[[ 38.0  48.0  -5.5 -10.4  12.8  14.3  14.9  47.6 -33.4  53.8   6.3 -25.9
   60.3]
 [ 59.8  33.0  44.1   4.0  22.9 -16.8 -64.2  20.9  67.1 -24.2 -14.7   2.3
    2.2]
 [ 69.9 -26.1  45.9 -19.8  42.0  59.8 -11.2  12.8 -43.0  21.6  24.5   8.5
   28.7]
 [ -5.3   3.7   7.0  -0.3  41.8 -13.0   1.8  36.9  15.2  -5.6 -10.8  12.8
  -15.1]]
->
[[ 60.3   2.2  28.7 -15.1]
 [-25.9   2.3   8.5  12.8]
 [  6.3 -14.7  24.5 -10.8]
 [ 53.8 -24.2  21.6  -5.6]
 [-33.4  67.1 -43.0  15.2]
 [ 47.6  20.9  12.8  36.9]
 [ 14.9 -64.2 -11.2   1.8]
 [ 14.3 -16.8  59.8 -13.0]
 [ 12.8  22.9  42.0  41.8]
 [-10.4   4.0 -19.8  -0.3]
 [ -5.5  44.1  45.9   7.0]
 [ 48.0  33.0 -26.1   3.7]
 [ 38.0  59.8  69.9  -5.3]]

[[  9.6  -9.2  -7.0   8.7   5.2   3.7  11.4  14.1   1.2   4.5]
 [ -8.7  -0.3  10.3  -3.0   4.6  -3.6   2.5 -10.9   4.6  14.2]
 [-27.5   4.4 -31.0 -32.3  17.5  -9.9 -11.9 -38.7  72.2 -40.1]
 [  3.6  14.2  -3.6   0.0  10.7   7.0  15.9   4.7  -0.3   3.8]
 [-10.9 -12.2   5.9   3.4  -0.1   3.0  -1.8   0.0  -0.3  -9.1]
 [  3.1  78.7 -13.2 -19.1  26.7  20.3  33.7  -4.3  -1.3  -8.3]
 [  5.7  18.0  -8.3 -12.4   4.7  -2.6  -1.8 -12.4  -2.6   1.7]
 [  8.6   9.6  -4.9  -1.7   0.9  -0.9   3.0   1.7  -0.7   5.8]]
->
[[  4.5  14.2 -40.1   3.8  -9.1  -8.3   1.7   5.8]
 [  1.2   4.6  72.2  -0.3  -0.3  -1.3  -2.6  -0.7]
 [ 14.1 -10.9 -38.7   4.7   0.0  -4.3 -12.4   1.7]
 [ 11.4   2.5 -11.9  15.9  -1.8  33.7  -1.8   3.0]
 [  3.7  -3.6  -9.9   7.0   3.0  20.3  -2.6  -0.9]
 [  5.2   4.6  17.5  10.7  -0.1  26.7   4.7   0.9]
 [  8.7  -3.0 -32.3   0.0   3.4 -19.1 -12.4  -1.7]
 [ -7.0  10.3 -31.0  -3.6   5.9 -13.2  -8.3  -4.9]
 [ -9.2  -0.3   4.4  14.2 -12.2  78.7  18.0   9.6]
 [  9.6  -8.7 -27.5   3.6 -10.9   3.1   5.7   8.6]]

[[  8.9  26.1]
 [ 18.2  13.4]
 [  2.9   0.6]
 [-59.6  50.2]
 [  0.1  -1.9]
 [ 14.6 -63.7]
 [  5.6 -11.6]
 [ 18.2  -5.2]
 [ 29.3  -1.9]
 [ 21.7 -20.9]
 [  5.6  10.7]]
->
[[ 26.1  13.4   0.6  50.2  -1.9 -63.7 -11.6  -5.2  -1.9 -20.9  10.7]
 [  8.9  18.2   2.9 -59.6   0.1  14.6   5.6  18.2  29.3  21.7   5.6]]

[[ -8.8  27.6  37.9 -46.2  33.1 -13.3 -11.4 -32.8 -10.3 -22.9  -0.9  35.6
    2.3 -25.7 -13.4]
 [ -8.8  24.2  30.2  47.5  33.1 -13.3  19.2  15.8  17.0  16.7  -0.9 -20.1
   -4.7 -22.8 -13.4]
 [ -8.8  27.6  30.2 -69.1  33.1 -13.3 -11.4 -35.8  10.2 -22.9  -0.9  48.8
   15.2 -22.8 -13.4]
 [ -8.8   9.4  27.2  18.0  33.1 -13.3   9.6  15.8  30.3   4.3  -0.9  -9.1
    1.6 -22.8 -13.4]
 [ -8.8  27.6  44.9 -26.3  23.6 -13.3 -11.4 -30.3 -38.9 -23.2  -0.9  16.7
    1.6 -26.8 -13.4]
 [ -8.8  27.6 -23.2  52.5  33.1 -13.3 -11.4  43.7  10.2  -0.5  -0.9  -9.1
   -2.6 -22.8 -13.4]]
->
[[-13.4 -13.4 -13.4 -13.4 -13.4 -13.4]
 [-25.7 -22.8 -22.8 -22.8 -26.8 -22.8]
 [  2.3  -4.7  15.2   1.6   1.6  -2.6]
 [ 35.6 -20.1  48.8  -9.1  16.7  -9.1]
 [ -0.9  -0.9  -0.9  -0.9  -0.9  -0.9]
 [-22.9  16.7 -22.9   4.3 -23.2  -0.5]
 [-10.3  17.0  10.2  30.3 -38.9  10.2]
 [-32.8  15.8 -35.8  15.8 -30.3  43.7]
 [-11.4  19.2 -11.4   9.6 -11.4 -11.4]
 [-13.3 -13.3 -13.3 -13.3 -13.3 -13.3]
 [ 33.1  33.1  33.1  33.1  23.6  33.1]
 [-46.2  47.5 -69.1  18.0 -26.3  52.5]
 [ 37.9  30.2  30.2  27.2  44.9 -23.2]
 [ 27.6  24.2  27.6   9.4  27.6  27.6]
 [ -8.8  -8.8  -8.8  -8.8  -8.8  -8.8]]

[[-39.4  11.4 -75.9  41.7  11.4]
 [  0.8 -13.1  14.4  60.3  31.8]
 [ -2.7  29.7  12.1  -3.2 -41.1]
 [ 16.4   6.6 -23.6  17.9  15.1]
 [ 47.9  -6.8  44.8 -35.2 -22.2]]
->
[[ 11.4  31.8 -41.1  15.1 -22.2]
 [ 41.7  60.3  -3.2  17.9 -35.2]
 [-75.9  14.4  12.1 -23.6  44.8]
 [ 11.4 -13.1  29.7   6.6  -6.8]
 [-39.4   0.8  -2.7  16.4  47.9]]

[[ -4.3  -9.5  26.9  42.8  -1.4  -9.9 -43.0   9.6  18.0   4.3  -1.8 -41.9]
 [  9.2  -0.1  -7.5  21.7  -8.8  15.8  39.5  -6.9 -19.2   8.5  10.0  37.5]
 [ 14.9 -13.5  30.1 -13.3 -23.5  22.2  16.3  -0.4  -9.9  27.4  21.8  12.7]
 [ 16.0 -20.2  45.7 -74.6 -27.2  20.6   0.8   3.7  -4.0  31.6  25.1  -2.2]
 [  0.2  10.6 -29.4  24.8   7.8   2.9  34.4  -8.1 -13.3  -8.2  -5.1  35.0]]
->
[[-41.9  37.5  12.7  -2.2  35.0]
 [ -1.8  10.0  21.8  25.1  -5.1]
 [  4.3   8.5  27.4  31.6  -8.2]
 [ 18.0 -19.2  -9.9  -4.0 -13.3]
 [  9.6  -6.9  -0.4   3.7  -8.1]
 [-43.0  39.5  16.3   0.8  34.4]
 [ -9.9  15.8  22.2  20.6   2.9]
 [ -1.4  -8.8 -23.5 -27.2   7.8]
 [ 42.8  21.7 -13.3 -74.6  24.8]
 [ 26.9  -7.5  30.1  45.7 -29.4]
 [ -9.5  -0.1 -13.5 -20.2  10.6]
 [ -4.3   9.2  14.9  16.0   0.2]]
